[102 127 139 132 119 104 144 142 123 139 136 118  89 144 121 167 125  78
 155 119 101 111 161 107 147 141 145 120 112 104 156 100 168 185 126 182
 115  66 110 110 125  47 153 124 148 109 187 164 167 154 112 153 106 144
 180 125]  sofe
[102 127 139 132 119 104 144 142 123 139 136 118  89 144 121 167 125  78
 155 119 101 111 161 107 147 141 145 120 112 104 156  69 168 185 126 182
 115  66 110 110 125 140 153 124 148 109 187 164 167 154 112 153 106 148
 160 100]  Rebur
[102 127 148 132 119 104 144 142 123 139 136 118  89 144 121 167 180  78
 155 119 101 111 161 107 147 141 185 120 112 104 109  69 168 185 126 182
 115  66 100 162 125  47 153 124 148 109 187 164 141 154 112 153 106 144
 180 125]  zit
[102 127 101 132 119 104 144 142 123 139 136 118  81 144 121 167 125  78
 155 119 101 111 161 107 147 141 145 120 112 104 156  69 168 185 126 182
 115  66 110 110 125  47 153 124 148 109 187 164 167 154 112 153 106 144
 180 125]  nop
has: [115  66]	yes
has: [139 127 102]	no
asked: [102 127 101 132 119 104 144 142 123 139 136 118  81 144 121 167 125  78
 155 119 101 111 161 107 147 141 145 120 112 104 156  69 168 185 126 182
 115  66 110 110 125  47 153 124 148 109 187 164 167 154 112 153 106 144
 180 125]	nop
asked: [102 127 148 132 119 104 144 142 123 139 136 118  89 144 121 167 180  78
 155 119 101 111 161 107 147 141 185 120 112 104 109  69 168 185 126 182
 115  66 100 162 125  47 153 124 148 109 187 164 141 154 112 153 106 144
 180 125]	zit

[ 58  81  80 139 109 152 128 173  52 123 190  51 158  71 126 205 193 145
 132] : zeli
[ 90 123 121 143  86 167 164 107 104 189 204 126 133  64  90  96  85  68
 113] : big
[ 90 123 121 143  86 189 164 107 134 189 204 133 171  70 151 143  87 103
  89] : Ret
has: [164 189]	no
shift +1: [81]	[82]
shift -1: [ 90 123 121]	[ 89 122 120]
common zeli Ret: 	[123]
common Ret zeli: 	[123]
has: [ 68 113]	yes

[ 89  91 136 115  93  92 113  85 110 118  95 190 139 121 111] : tabas
[102 130 186 129 159  74 123  96 132 124 214 154 106 106 177] : Pidi
[ 80  74 115 118  88 144 114 160  91 152 115 140 146 116 114] : tiza
[ 89  91 116 115  93  92 113  85 110 118  95 190 139 121 114] : nuril
[ 78 158 153  86 141  85 186  93 103 122  75  82 103 106 132] : siro
[132 178 190 159  95  99 133  80 134 100 100 192 220 129 187] : fepo
shift +1: [220]	[221]
asked: [ 80  74 115 118  88 144 114 160  91 152 115 140 146 116 114]	tiza
common Pidi tiza: 	[74]
has: [214 154]	yes
has: [106 154]	no
shift -1: [115 140]	[114 139]
common tiza Pidi: 	[74]

[153 130 132  84 186 182 134] -> rapul
[108  82 170 189  97 102  88] -> nazo
[ 74 143 119 114  97 102 203] -> niba
[108 118 207 144 156 172 203] -> soru
[108  82 144 174 183 102  65] -> Zez
[ 74 143 119 129  82  84 203] -> Sor
[ 74 106 195 129 127 154 180] -> Lubur
[153 130 170 114 171 189 157] -> tik
[108 118 207 144 127 154 157] -> pofid
[ 97  70 170 189 112 119  65] -> Pur
[ 97 118 182  99 142 155 203] -> zas
[ 86 155 132 154  82  84 203] -> luda
common zas rapul: 	[182]
common pofid luda: 	[154]
has: [171 189 157]	yes
shift +1: [ 97  70 170 189]	[ 98  71 171 190]
has: [ 86 156]	no

[108  42 160  64 125 102 137  46  62 171 133  86  84  58  44 146 176  42
 133] : vemim
[100 106  89 109  97  98  98 111 107  96  98 102 101 108 106  95  89 115
  98] : Daruk
[111 120  84 120 110  99 102 114  96  96  98 114  99 116  85 109 116  91
 113] : mif
[145 130 121 157 142 126 151 152 137 163 146 140 127 149 116 148 148 152
 153] : kag
[101  98  99 103  99 100 103 104 104 105 103 100 101 103 103 100  97 109
 101] : Bab
shift +1: [62]	[63]
has: [103 100]	yes

[103 123 141 123] : nomu
[130 123 140 201] : sazit
[142 123 146 188] : Pame
[103 189 161 221] : dutuk
common nomu dutuk: 	[103]
has: [123 103]	no
common sazit nomu: 	[123]

[186  50 134  94 133] = Ditu
[153 185 133 196 137] = kifo
[ 91 110 185 213  50] = zovi
shift +1: [185 133]	[186 134]
has: [ 91 110 185]	yes
common kifo zovi: 	[185]
common Ditu zovi: 	[50]
shift -1: [185 133 196]	[184 132 195]
has: [ 50 134  94]	yes
shift -1: [153 185 133]	[152 184 132]

[ 49 147 149 113] -> bote
[ 50 145 139 114] -> sabu
[ 51 209 151 113] -> Fiv
[ 51 162 152 113] -> Kod
[ 51 175 147 114] -> rugaz
[ 50 138 151 113] -> tefiz
[ 49 212 150 113] -> Vege
[147 143 152 112] -> lopak
has: [ 49 212 150]	yes
has: [ 49 147 149]	yes
has: [147 114]	yes
common bote lopak: 	[147]
shift -1: [175]	[174]

[124 163 184 108 127 118] -> soz
[ 44 122 102 191 129 170] -> zet
[104 136 148 148 193 137] -> pifod
[144  95  82 127 148  91] -> fev
[139 148  93 129 124  97] -> suke
shift +1: [144  95]	[145  96]
shift -1: [44]	[43]

[145  86 155 196 172 169 205 156] -> lonem
[180  85 196 104 147  55 124  57] -> zude
[ 65 197  83  85  84 140 103 166] -> lakat
[198  60 135 177 146 149 156  62] -> Doguz
[ 91 129 182 145 179 129 183 212] -> tigud
[157  97 202  81 149  33 113  77] -> Sava
[200  90  82 167 117 160 120  45] -> dag
[140  62  22 145  90 197 104 115] -> pupe
[ 58 180 164  66 120  83  98 186] -> kabo
[103 166 148  52  98  67  60 112] -> bok
[ 59 172 114 130 123 161 153 231] -> kuf
has: [197  60]	no
common pupe Doguz: 	[62]
has: [124  57]	yes
common Doguz pupe: 	[62]
has: [146 179]	no

[201  52  39 109 125  57  83 197] : fes
[ 30 128 197 160 181 144 142 157] : Gavum
[201  52  39 109 125  57  83  70] : Kupev
[153  73 160 186 105 153 107 115] : Fekub
has: [ 39 109 125  57]	yes
has: [181 144 142 158]	no
common fes Gavum: 	[197]
has: [181 145]	no

[105 127 102 124 123 125 160 132 138 138 126 141 119 129 118 154 123] -> bega
[128 128 128 128 128 128 128 128 128 128 138 128 125 126 128 128 128] -> rus
[104 127 102 124 123 125 160 131 138 138 144 141 119 127 118 154 123] -> Kog
[112 111 113 136 114 162 115 119 133 127 126 117 146 131 116 125 138] -> fidu
asked: [104 127 102 124 123 125 160 131 138 138 144 141 119 127 118 154 123]	Kog
has: [128 102]	no
has: [125 160 131]	yes
asked: [112 111 113 136 114 162 115 119 133 127 126 117 146 131 116 125 138]	fidu
shift -1: [138 144 141 119]	[137 143 140 118]

[ 53 185  73 192] = fipak
[131  87 109 149] = kofik
[209 137  44 113] = Rumo
[ 67 108 141 144] = laf
[ 80  45 126 192] = nubi
[114 132 117 137] = fege
[120 124 195 122] = Bule
[164 185  91 102] = Dekul
[ 93 176 129  81] = dupi
[164 157 131 212] = kem
[164 159  36 156] = ded
shift +1: [44]	[45]
shift -1: [129]	[128]
has: [117 132 114]	no
common ded Dekul: 	[164]
common fege Rumo: 	[137]
common Dekul fipak: 	[185]

[124 111 161 144  82 159 118 139  57 155 126 138 144 113 154 141 122 149
 133 121 117 129 117 138 126  66]  Voze
[122 127 163 154 138 145  51 144  86 123 104  73 113 151  90 156  99 138
 134 122 110 120  63  98 131 102]  garis
[124 111 161 175  82 159 104 139  57 155 126 138 144 113 154 141 122 149
 133 113 117 129 117 138 126  66]  nalu
[124 111 161 175  82 159 118 139 165 155 126 138 144 113 154 141 122 149
 133 113 117 129 117 138 126 156]  dolus
asked: [124 111 161 144  82 159 118 139  57 155 126 138 144 113 154 141 122 149
 133 121 117 129 117 138 126  66]	Voze
has: [122 149]	yes
asked: [124 111 161 175  82 159 118 139 165 155 126 138 144 113 154 141 122 149
 133 113 117 129 117 138 126 156]	dolus

[105  47  90 128 132 161] = parog
[110  60 174  81 148 132] = bifu
[188 147 158 128 132 104] = mokur
[188 111 158 126 133 110] = rase
shift +1: [128]	[129]
shift -1: [110  60]	[109  59]
common bifu rase: 	[110]
common bifu mokur: 	[132]

[ 88 213  73 180 119  72 113 156  50]  meve
[ 88 213  73 180 214  72 113 156  50]  zisu
[133 131 145 157  94 129 115 140 116]  Saf
has: [ 89 213  73]	no
has: [180 214  72 113 156]	yes

[197  61 217  86] -> nor
[148  58 174  81] -> zipe
[ 97 105 112 118] -> vifet
[132 186  98 145] -> rifak
[137 118 127  95] -> gapi
[ 79 174  50 125] -> Bup
[125  58 174  81] -> tep
[130 141 121 128] -> Terir
[148  58 174 123] -> Rugu
[197  61 106 164] -> tamo
[136  54 180 110] -> Vesi
has: [118 112]	no
shift -1: [125  58 174]	[124  57 173]

[ 70 226 137  73 100 131 157  93  61 130 138  67 107  91 103 164 108 160
 177  98 108  90 163 115  75 213 148  98 159 178  92 133] : vapon
[101 153 122  84 207 110 136  63  55 135 156  82 108  69  90 131 168 183
 138  83 104  75 125 129 106 190 144  78 180 124 122  84] : Vor
[ 94  73 130 156 181 147 163 185 147 114 135  86 132 167 173 117 159 110
  96 187 178 173  87 117 130  95  73  39 154 104 115  98] : Goro
[ 94  73 130 156 181 147 163 185 147 114 135  86 132 167 173 117 159 110
  96 187 178 173  87 162 141  91 168 189  97  83 160 113] : malo
shift +1: [181]	[182]
shift -1: [104  75 125 129]	[103  74 124 128]
shift +1: [114]	[115]
shift +1: [94 73]	[95 74]

[131 116  80 170 109  91 146 159 121 164 102 137 157 144 101  67  96 100
  94 103  77 164  90 147 146 154 143 169 100 123 164 127 139]  sol
[124 132  41 160 100  56 155 180 166 159 112 125 157 154  86  60 124  99
 101 121  45 132 109 133 114 159 117 135  80 110 147  88 144]  tate
[130 116  80 170 109  91 146 159 121 164 102 137 157 144 101  67  96 100
  94 103  77 164  90 147 146 154 143 169 100 123 164 127 139]  gita
[131 116  80 170 109  91 146 152 121 164 102 137 157 144 101  67  96 100
  94 103  77 164  90 147 146 154 143 169 163 123 167 127 139]  Tud
[125 137  39 151  98  53 153 184 164 151 118 122 151 154  86  67 132 103
 107 130  48 121 121 128 104 158 112 121  79 108 141  82 142]  Kupo
[134 119  31 188 103  47 160 187 152 174 101 125 173 158  76  37 103  91
  84 109  28 149  85 143 126 167 127 156 131 110 166  92 149]  segi
shift -1: [47]	[46]
shift +1: [ 67 132 103]	[ 68 133 104]
asked: [124 132  41 160 100  56 155 180 166 159 112 125 157 154  86  60 124  99
 101 121  45 132 109 133 114 159 117 135  80 110 147  88 144]	tate
asked: [131 116  80 170 109  91 146 152 121 164 102 137 157 144 101  67  96 100
  94 103  77 164  90 147 146 154 143 169 163 123 167 127 139]	Tud
has: [ 41 159 100  56]	no

[131  95 149 131 160  52  52]  mamuf
[131 119 149 131 160  52 119]  liri
[131  95 149 118 118 115  53]  Navuf
asked: [131  95 149 118 118 115  53]	Navuf
asked: [131  95 149 131 160  52  52]	mamuf
shift +1: [119 149]	[120 150]

[ 73 212  96 179 202 191  82]  Kar
[155  93  73 125 120  95  89]  Likim
[ 92  95  71 114 191  50  79]  tido
[ 50 129  56 175 180 126 106]  Redom
[ 83  81  66 185 190 163 181]  Zale
[211 216  69 106  72  57  66]  pasov
[120  50  85  64 105 142  93]  diraf
[ 75 199 204 179 212 180  38]  Kinen
[106 104  46 216  65 107 126]  sifab
[ 73 196 195 160  84 121  77]  Dasu
[215  64  82 100 152 116  48]  pomuv
[154 103 202 197  77 115 160]  Luta
has: [ 93  73 126]	no
has: [180 212]	no
has: [ 64  82 100]	yes

[109  72 189 166  83  72 175] : Vom
[ 91 119  53 111 167 108 198] : nof
[ 83 201 185  49  99 120  99] : bidi
[ 74  79 108  83  93  82 177] : kisez
common kisez bidi: 	[83]
common kisez nof: 	[108]

[ 38  29  86 103 127  61 116  51 134] = rumag
[ 38  29  93 103 140  61 116  59 120] = lusud
[ 38  24  90 103 139  61 116  60 110] = gimu
[ 38  29 113 103 145  61 116  60  61] = Bil
[ 38  30 114 103  60  61 116  60  60] = Batam
[ 38  31  78 103 128  61  61  60 121] = temo
asked: [ 38  31  78 103 128  61  61  60 121]	temo
has: [116  59]	yes
shift -1: [ 38  29  86 103]	[ 37  28  85 102]

